cols: S T K F G N C X B
[-29   7 -29  -9  10 -14  20   0   5]  k773
[ 14 -10 -30  27 -27  13 -12   8 -16]  k869
[ 53 -53   2 -13  26 -22 -21   9  16]  k47
[ 19 -10  10  -8 -12  -3  21  28  10]  k715
[-17   9  -2  36 -14  10 -17  -4  -8]  k68
[-12   3  -8   1  -1   1   2  -2 -25]  k49
[ 30  -5  10 -17  -1 -20  23  19  10]  k863
tags:
[-20] -> k413
[10] -> k112
[-22] -> k17
[-54] -> k494
[-21] -> k540
[-23] -> k400
[11] -> k394
[-53] -> k378
join k47 6: 	k17
all k773: [0]	8
which: [-14  10]	k68
which: [ 19 -10  10  -8 -12  -3  21  28  10]	k715
size: [ 19 -10]	2

cols: E D R J Y A V
[ 50   2  45  28  43  32 -37] -> k276
[ 39  -9 -52 -21   4  23  -6] -> k68
[-18  -7 -11  51 -24  24 -14] -> k47
[-10 -27 -10  42  42  42 -10] -> k962
tags:
[-24] -> k410
[42] -> k423
[4] -> k356
join k962 5: 	k423
all k962: [-10]	1 3 7
col: [-18 -10]	E

cols: Z M P Q H
[ -4 -51  20 -49  43]  k640
[-35  -1  -1 -57  45]  k276
[-35 -36  20  12 -10]  k962
all k276: [-1]	2 3
which: [-35  -1]	k276
col: [ -1 -36]	M

cols: nibel zik sidem Baved zom sasi zafoz
[-36  46  46 -34  30  46  16] = k640
[ 17  17  46 -34  46  17  47] = k583
[  1  37  46 -34  -1  19  12] = k715
all k640: [16]	7
which: [ 46 -34  -1  19]	k715
key -> tag
[46] -> k682
[-1] -> k969
[12] -> k272
[37] -> k586
join k715 2: 	k586
all k583: [46]	3 5
which: [-34  46]	k583
which: [ 46  46 -34  30  46  16]	k640
which: [  1  37  46 -34  -1  19  12]	k715

cols: Rebe kezof bukuv Gef samuz Denab tilal bareg
[ 30  13   0   2 -32 -20  -4  24] -> k962
[ 28  32  -1   0 -36 -14  18  45] -> k276
[ 26  26  -1 -11 -27 -10 -14  26] -> k985
size: [28 32 -1  0]	4
size: [ 26  26  -1 -11 -27]	5
tags:
[24] -> k911
[26] -> k638
[46] -> k941
[28] -> k639
[45] -> k756
[44] -> k701
join k276 8: 	k756
which: [-27 -10 -14]	k985
col: [30 28]	Rebe
col: [24 45]	bareg
all k985: [-10]	6

cols: Kupog pum verug mibob mukof Luv delup Remuf
[-1 -4  9 10  4 -3  8  1] = k583
[ 0 -6  9 13  4  1 11 10] = k985
[ -6  -7   5 -12 -13   7  12   1] = k869
[ -9  -5  10 -11 -15   2  13   7] = k640
[ -7  -6   7 -11 -14   4  12   4] = k863
[ -7  -1   9 -11  -4   5  20  -6] = k962
[ 18  -8 -11  19  -1  53 -23  19] = k68
[ -9  -9  10 -11 -24  -9   7  17] = k49
[-2 -3  2  2 -4  1 -2 -9] = k715
which: [ 9 10]	k583
col: [ 13  12  20 -23   7  -2]	delup
all k49: [-9]	1 2 6
size: [ -9  -5  10 -11 -15   2]	6

cols: Panav Mosig fatib Lup Fono lunu keban kugib
[ 10  50  -8  -9  -6 -47  -7  -5] : k962
[-13 -21 -15 -15 -10  55 -12  -8] : k715
[ -7  50  -8  -9  -6 -47  -7  -5] : k583
[  9 -27  10  11   6   0   8   5] : k68
tags:
[-5] -> k366
[50] -> k210
[-21] -> k966
[-27] -> k637
join k962 2: 	k210
which: [ -7  50  -8  -9  -6 -47  -7  -5]	k583
size: [ -7  50  -8  -9  -6 -47  -7]	7

cols: zek Naz lod kezes
[ 7 -2 -9 21] = k47
[  5  -5   5 -13] = k985
[ -2   7  -2 -12] = k773
[ 4  7 -1 45] = k49
col: [-2 -1]	lod
all k49: [4]	1
all k47: [7]	1
col: [-13 -12  45]	kezes
tags:
[5] -> k563
[7] -> k651
[4] -> k925
[-2] -> k543
join k773 1: 	k543
which: [  7  -2 -12]	k773

cols: luda fut Vub kobud dalud sog gabiv
[ 18  51   8  -4 -22 -32  -1] : k47
[ -1   3   3  26 -32 -37   2] : k276
[ 11  49  -3  13 -29 -42   7] : k49
[ 32  57  -7  -1 -26 -38  10] : k962
[  6  10 -27  20 -38 -32 -10] : k715
[-26 -12 -34 -33 -26 -26 -12] : k773
[ -9  -1 -31 -29 -20  -9   8] : k68
[  3  54  -4  17 -27 -37   5] : k863
all k276: [3]	2 3
all k773: [-26]	1 5 6

cols: dif degi biruf zep mol kopa dubi seru
[  2  30 -36  38 -35 -41  12  -4] : k715
[ -1  28 -40  33 -29 -33  14  -3] : k583
[-51  -2 -44  -6  12  12  50  10] : k869
[ 16  10  -9  31 -33 -26  -8  11] : k640
[ 19  15 -14  39 -40 -31  -8  11] : k49
[  6  29 -36  38 -36 -38  11  -4] : k276
[ 19  16 -13  39 -41 -33  -6   7] : k985
[-10  29 -42  32 -25 -34  18  -4] : k68
[-29  25 -52  20 -10 -22  29  -1] : k962
[ 38   2 -35 -41  30 -36  12  49] : k863
[  7  28 -30  40 -38 -41   8  -5] : k47
which: [  2  30 -36  38 -35 -41  12]	k715
col: [ 7 -4 -1 49]	seru
col: [-6 31 39 38 39]	zep
size: [ 19  16 -13  39 -41]	5
col: [12 14]	dubi
col: [-42 -52 -35 -30]	biruf
size: [-29  25 -52]	3

cols: loguz Fudug Galan Zozi pef Tes
[ -7 -11  20  13  12   6] = k49
[  0 -11  20  14  23   6] = k276
[-8  7 20 33  8  6] = k68
[ -7 -11   7  25  -3  46] = k715
[-11   7  26  13  12   6] = k640
[  1 -25  20  20  24  12] = k773
[-7  7 23 27 12  3] = k583
[-7 16 20 30 -1 16] = k869
which: [-1 16]	k869
Table of tags by key:
[24] -> k874
[-1] -> k66
[23] -> k471
[20] -> k820
[0] -> k288
[12] -> k336
[21] -> k147
join k869 5: 	k66
size: [ -7 -11   7  25  -3  46]	6
which: [-11   7  25]	k715
which: [ -7 -11   7  25  -3]	k715

cols: bota nuvup Sisa vulak Puba Badaz luf nabu
[-16 -23  -3   3  -5   2  -5 -12] -> k276
[-21 -22   7   3  -5  -9   4   1] -> k863
[ 48  -2  12  -1  -6  12 -15   4] -> k715
[-21   4  12  -2   3  13 -11  10] -> k773
[ 16  -9   7  32  -8  -4  -5 -39] -> k583
[-15  -2 -13 -10  -7   6  -3   9] -> k47
all k276: [-5]	5 7
all k276: [-12]	8

cols: noris nul tubo Zodi Gefa Losad tarok gorig
[-46 -14  -6   0 -46 -15  -6 -32]  k583
[-14   5  43 -17 -43 -32   3  38]  k962
[  4  27  27   0 -46 -15  -6 -32]  k68
which: [  4  27  27   0 -46 -15  -6 -32]	k68
Table of tags by key:
[1] -> k814
[-47] -> k311
[0] -> k994
[-46] -> k603
[-17] -> k858
join k68 4: 	k994

cols: goso dob kosik Kefam
[  2  -5 -36 -57]  k583
[-38  36 -14 -29]  k773
[  5  -4 -33 -46]  k869
[ 43 -41  10  24]  k715
[  5  -4   7 -10]  k47
[ 47 -40 -21 -12]  k276
size: [2]	1
which: [-40 -21 -12]	k276
col: [-33  10]	kosik
key -> tag
[-5] -> k216
[-11] -> k285
[-12] -> k39
[-45] -> k200
[-46] -> k498
[-4] -> k316
join k869 4: 	k498
col: [43  5 47]	goso
which: [  2  -5 -36 -57]	k583
size: [ 47 -40 -21]	3

cols: Bufa Noz tibun ziz mutub Reduk Nomu vek
[ 10  10   7 -15   8   6   7  -8]  k773
[ -2  -2  -2  12  -2  -2  -3 -35]  k47
[ 10  10   7   0   8   6   7 -17]  k863
[-7 -8 -6  3 -6 -6 -5 17]  k276
[ -4  -4  -3 -15  -3  -2  -3  28]  k985
[-3 -3  3 -6 -2 -1 -2 41]  k962
which: [ 10  10   7 -15   8]	k773
which: [-6  3]	k276
tags:
[7] -> k614
[3] -> k274
[6] -> k404
[4] -> k606
[8] -> k53
join k773 3: 	k614

cols: varo duduf voda Rek vuza Peg depub lum fidud suf
[  8  11   2 -11  -8 -12 -11 -19  -7  -6] : k773
[-12 -13   4  -6   3 -10  18   2  -4 -10] : k869
[ 32  17  -2 -14  34 -22   4   2 -37  21] : k962
[ 27 -10 -21  21  21  19 -37 -38  12  40] : k583
[-22 -46 -35   0 -17 -12 -26 -56  46  20] : k640
[ -1  -1   7  -5   8  -8   7 -10  -7  -5] : k49
[ -1 -16  21  -5   9 -15   3   0  10 -17] : k276
[ 2  1  3 -6 11 -6  6 -5 19  1] : k47
[-5 -6  0  0 -3  1 11  2 -3 -1] : k985
[-24  40  39  -9   6 -23  29  42  13  34] : k863
[ -9  -9   9  -7   6  -9  10   0  -4 -11] : k715
[ -5   0 -15   7  -7  13  12   9  -7   8] : k68
all k773: [8]	1
all k869: [18]	7
col: [ 17 -10]	duduf
col: [-6 40]	duduf

cols: kive maf feza nilud mal Kova sug
[-20 -20  45  12 -20  14  46] = k863
[  7  33  33  16 -20   4 -20] = k962
[ 13  30  43  -9 -18  -8 -34] = k276
which: [ 16 -20]	k962
all k863: [-20]	1 2 5
all k863: [46]	7
col: [-20 -20]	mal
tags:
[13] -> k371
[-20] -> k111
join k863 1: 	k111
col: [16 -9]	nilud

cols: pulo Mugi Gugot soke gede Pakol
[-37  27 -32 -34 -11 -44] : k276
[ -4 -32  49 -37  15  43] : k773
[-43  -5  37 -50 -14  18] : k985
[34 29 44 44 -2 29] : k68
[-43  -5  37 -13  50 -41] : k962
[-37   3   3  24 -43 -10] : k863
[ 25 -18   5 -46  33  29] : k49
[ 41 -48 -15 -52 -51  43] : k47
key -> tag
[-11] -> k8
[-37] -> k693
[-43] -> k151
[27] -> k99
[33] -> k907
[-2] -> k566
join k276 5: 	k8
size: [-43  -5  37 -50]	4
all k68: [44]	3 4
size: [34 29 44 44 -2 29]	6
col: [ -4 -43  34 -43]	pulo
which: [ 25 -18   5 -46  33  29]	k49

cols: pokib Boba mel gar gug
[19  5 12  2  0] = k276
[14 10 12  2  0] = k47
[ 5 19 12  1  1] = k715
which: [ 5 19 12]	k715
tags:
[19] -> k363
[14] -> k290
[18] -> k888
[6] -> k331
[5] -> k895
[15] -> k383
join k276 1: 	k363

cols: mizis gebo Kupet Zekop meb zusu
[-16  -3  -3  10   0 -11] = k640
[-8  5 -2  8 -3 -7] = k68
[ 3  2 -2  4  1 22] = k962
[20 12 -7  1  7  5] = k869
[-6 -6  9  0  0  0] = k715
[ 13  11   8  -5  21 -51] = k47
[-13  10 -14  -5  -4  12] = k583
[37 -2  5  0  4 -2] = k773
col: [-11  -7  22   5]	zusu
which: [ 5 -2]	k68
Table of tags by key:
[4] -> k492
[1] -> k139
[-2] -> k695
[5] -> k547
[-3] -> k901
join k68 5: 	k901
col: [ 1  7  0 21 -4  4]	meb
all k640: [0]	5

cols: Kito nup ruzef Zino lenut vezak Nulas
[13 23 11 -7 27 14  7] = k863
[17 18 -5 14 48  8 -4] = k276
[15 -8 -2 -2 -4 -3 -2] = k715
which: [17 18 -5]	k276
all k715: [-2]	3 4 7
tags:
[-3] -> k322
[15] -> k657
[16] -> k102
[17] -> k664
[13] -> k168
[12] -> k904
join k715 1: 	k657

cols: lim Podu pazan Far Garud Pugan pimiv lop
[ 8 -3 26 -6 -2 -6  4 -1] = k962
[-23  -8  12 -16  -2   0   6   0] = k985
[ 8 -3 26 10 -2  0 14  0] = k583
[-4 13  9 16 -1 -4  8 13] = k869
[10 -7 18 41  2 -1 -1  2] = k773
[ 4  3 -6  5  1  0 -5 -2] = k863
[-7 -1 -7 -1 -1 -2 -6 -1] = k715
[ 26  21  -1 -18   5   0  10   5] = k47
[-10  -3 -11  -1   2  -2   0   8] = k49
[-29 -24  11  24   3  -1 -10   4] = k640
all k869: [13]	2 8
col: [-3 -8 -3 13 -7  3 -1 21]	Podu
size: [-10  -3 -11  -1   2  -2]	6
col: [-1 -5]	pimiv
all k715: [-7]	1 3
all k962: [-6]	4 6

cols: vuzo defed Vozar padot
[ 20 -23  12  22] -> k276
[ 20 -23  -1  22] -> k869
[ 3  2  0 -1] -> k863
[  3   2   9 -25] -> k640
[  2   9 -24  -7] -> k773
[-18  42   3  -3] -> k962
which: [  2   9 -25]	k640
which: [ 2  0 -1]	k863
col: [2 2]	defed
which: [  3   2   9 -25]	k640
which: [  2   9 -24  -7]	k773
col: [ 9 42]	defed
size: [2 9]	2

cols: Mopad vukob fomum zul Sivi Virat nalo Popem
[-11  36  16  -5  -9   3  48  -1]  k276
[ 31  -7 -29 -21 -21  31  25  42]  k985
[ 37  -6 -50 -21  11  15  -1  13]  k49
[ 13   1  -6 -11   3  10  11  28]  k962
[-16   5   3   8  -3 -20  -6 -40]  k715
[-13  30  28  -2  -5 -24  23   4]  k773
[ 12 -21 -11   4  14  -7 -39 -10]  k583
[  3   8  -4   7  30  -7   0 -34]  k47
which: [ 3  8 -3]	k715
all k985: [31]	1 6
col: [ 37  13 -16]	Mopad

